Below are the code and all the weights of a small trained network. Each question names an input and a class and asks about switching units off, where a switched-off unit gives its printed mean instead of its output.

import numpy as np


def w(rows, s, z=0):
    codes = np.array(rows[::2]) - 128.0
    scale = np.full(codes.shape[1], s)
    scale[-1] = z or s
    return codes * scale


def norm(h):
    return h / np.sqrt((h * h).mean(-1, keepdims=True) + 1e-5)


def f(y):
    return np.maximum(y, 0)


def log_softmax(a):
    a = a - a.max(-1, keepdims=True)
    return a - np.log(np.exp(a).sum(-1, keepdims=True))


def net(x, mask):
    res = np.array(x, float).reshape(1, 3) / 4 @ E
    u = 0
    for l in range(2):
        y = f(norm(res) @ A[l][:, :-1].T + A[l][:, -1])
        res = res + np.where(mask[u : u + 11], y, B[l][:, -1]) @ B[l][:, :-1]
        u += 11
    return log_softmax(norm(res)[-1] @ U[:, :-1].T + U[:, -1])


A, B = {}, {}
E = w([
[154,10,212,102,213,202,205],'x0',
[185,2,113,123,127,247,56],'x1',
[94,121,122,223,43,66,172],'x2',
],0.0057)
A[0] = w([
[138,129,181,155,231,99,179,163],'0.n1',
[119,196,189,131,95,74,94,119],'0.n2',
[109,97,168,117,170,163,164,242],'0.n3',
[170,52,63,105,124,206,138,140],'0.n4',
[78,116,178,85,129,127,145,58],'0.n5',
[157,90,117,68,190,95,181,34],'0.n6',
[128,75,194,211,147,140,80,87],'0.n7',
[123,143,158,79,148,204,130,252],'0.n8',
[140,157,248,106,191,129,74,12],'0.n9',
[137,120,47,91,124,71,62,95],'0.n10',
[97,80,126,159,166,254,107,87],'0.n11',
],0.008,0.0025)
B[0] = w([
[127,124,137,144,101,86,34,220],'0.n1',
[167,159,70,98,135,126,173,224],'0.n2',
[150,105,87,153,87,173,105,236],'0.n3',
[191,62,168,167,98,72,151,253],'0.n4',
[90,72,113,144,167,100,118,154],'0.n5',
[128,127,133,130,146,26,110,182],'0.n6',
[95,124,91,98,120,183,81,186],'0.n7',
[138,90,30,113,142,163,110,233],'0.n8',
[130,254,129,171,125,135,108,177],'0.n9',
[107,139,166,190,167,93,143,206],'0.n10',
[163,67,142,57,136,149,158,244],'0.n11',
],0.0083,0.0057)
A[1] = w([
[133,20,123,14,130,185,172,206],'1.n1',
[63,53,90,79,138,204,144,109],'1.n2',
[104,201,23,52,72,2,95,54],'1.n3',
[102,236,90,152,85,119,110,193],'1.n4',
[130,77,180,145,114,105,102,232],'1.n5',
[116,148,85,252,140,112,122,163],'1.n6',
[166,79,180,147,76,140,201,5],'1.n7',
[71,125,124,138,196,217,148,48],'1.n8',
[163,57,191,91,118,227,121,157],'1.n9',
[138,131,172,160,136,44,73,213],'1.n10',
[219,50,195,85,143,181,165,198],'1.n11',
],0.0083,0.0017)
B[1] = w([
[208,167,65,155,125,63,118,211],'1.n1',
[105,155,53,141,50,107,130,166],'1.n2',
[172,143,208,127,174,141,192,252],'1.n3',
[73,112,170,119,122,139,240,217],'1.n4',
[121,92,86,131,118,122,83,172],'1.n5',
[99,180,109,128,191,148,109,198],'1.n6',
[112,157,95,124,117,141,99,157],'1.n7',
[160,150,47,204,148,89,143,128],'1.n8',
[190,192,118,124,2,115,194,200],'1.n9',
[138,46,165,109,176,122,109,184],'1.n10',
[180,172,58,121,119,91,188,212],'1.n11',
],0.0088,0.011)
U = w([
[25,69,143,184,97,187,30,87],'0',
[144,158,166,63,160,254,112,9],'1',
[114,208,152,25,121,187,3,4],'2',
[247,113,60,123,76,104,111,252],'3',
[126,174,219,152,200,93,216,252],'4',
[59,171,171,80,104,207,28,4],'5',
[167,53,183,146,222,76,65,83],'6',
],0.0083,0.0035)

Each question gives the input, the list of numbers given to net, and the class t.
The units are the neurons (one row each of A and B). Each row of codes is followed by its name. A weight is (code - 128) times the scale printed after its matrix; where a second scale follows, it is the last column's (A, B and U).
mask holds one flag per neuron, layer by layer. A switched-off neuron (its flag False) gives its mean, the last column of its row in B, instead of its output. The means were averaged over made-up inputs and are rounded, as every weight is.
A unit's drop is (log p(t) with every unit on - log p(t) with that unit switched off) / (log p(t) with every unit on - log p(t) with every unit switched off).
The circuit of an input: a set's keep is (log p(t) with only the set's units on - log p(t) with every unit switched off) / (log p(t) with every unit on - log p(t) with every unit switched off). Starting from the 12 units with the biggest drops (on a tie, the unit counted first), units are removed one at a time, each time the one whose removal leaves the highest keep (on an exact tie, the one counted first), for as long as the keep stays at least 0.8.
units of the circuit, in order: the units of the circuit, biggest drop first
most important unit: the unit with the biggest drop
k most important neurons: the k neurons with the biggest drops, biggest first
top k neurons in layer l: the k neurons of layer l with the biggest drops, biggest first
drop when u is switched off: that unit's drop, to one decimal
input [5,-3,0], class 6: most important unit => 0.n6
input [4,-5,0], class 6: units of the circuit, in order => (0.n1; 1.n10; 1.n9)
input [4,-5,4], class 6: units of the circuit, in order => (0.n1; 1.n10; 1.n9)
input [5,-3,-4], class 6: top 2 neurons in layer 0 => (0.n6; 0.n1)
input [-3,0,-7], class 1: top 2 neurons in layer 0 => (0.n8; 0.n6)
input [-4,4,0], class 6: top 3 neurons in layer 0 => (0.n10; 0.n3; 0.n11)
input [4,-4,-8], class 6: 3 most important neurons => (0.n6; 0.n9; 0.n1)
input [4,0,8], class 0: top 2 neurons in layer 1 => (1.n11; 1.n1)
input [-8,5,-5], class 6: drop when 0.n10 is switched off => 0.3
input [7,-8,3], class 6: drop when 0.n1 is switched off => 0.3
input [7,-7,5], class 6: drop when 0.n1 is switched off => 0.2
input [-8,-1,1], class 4: drop when 0.n5 is switched off => 0.0
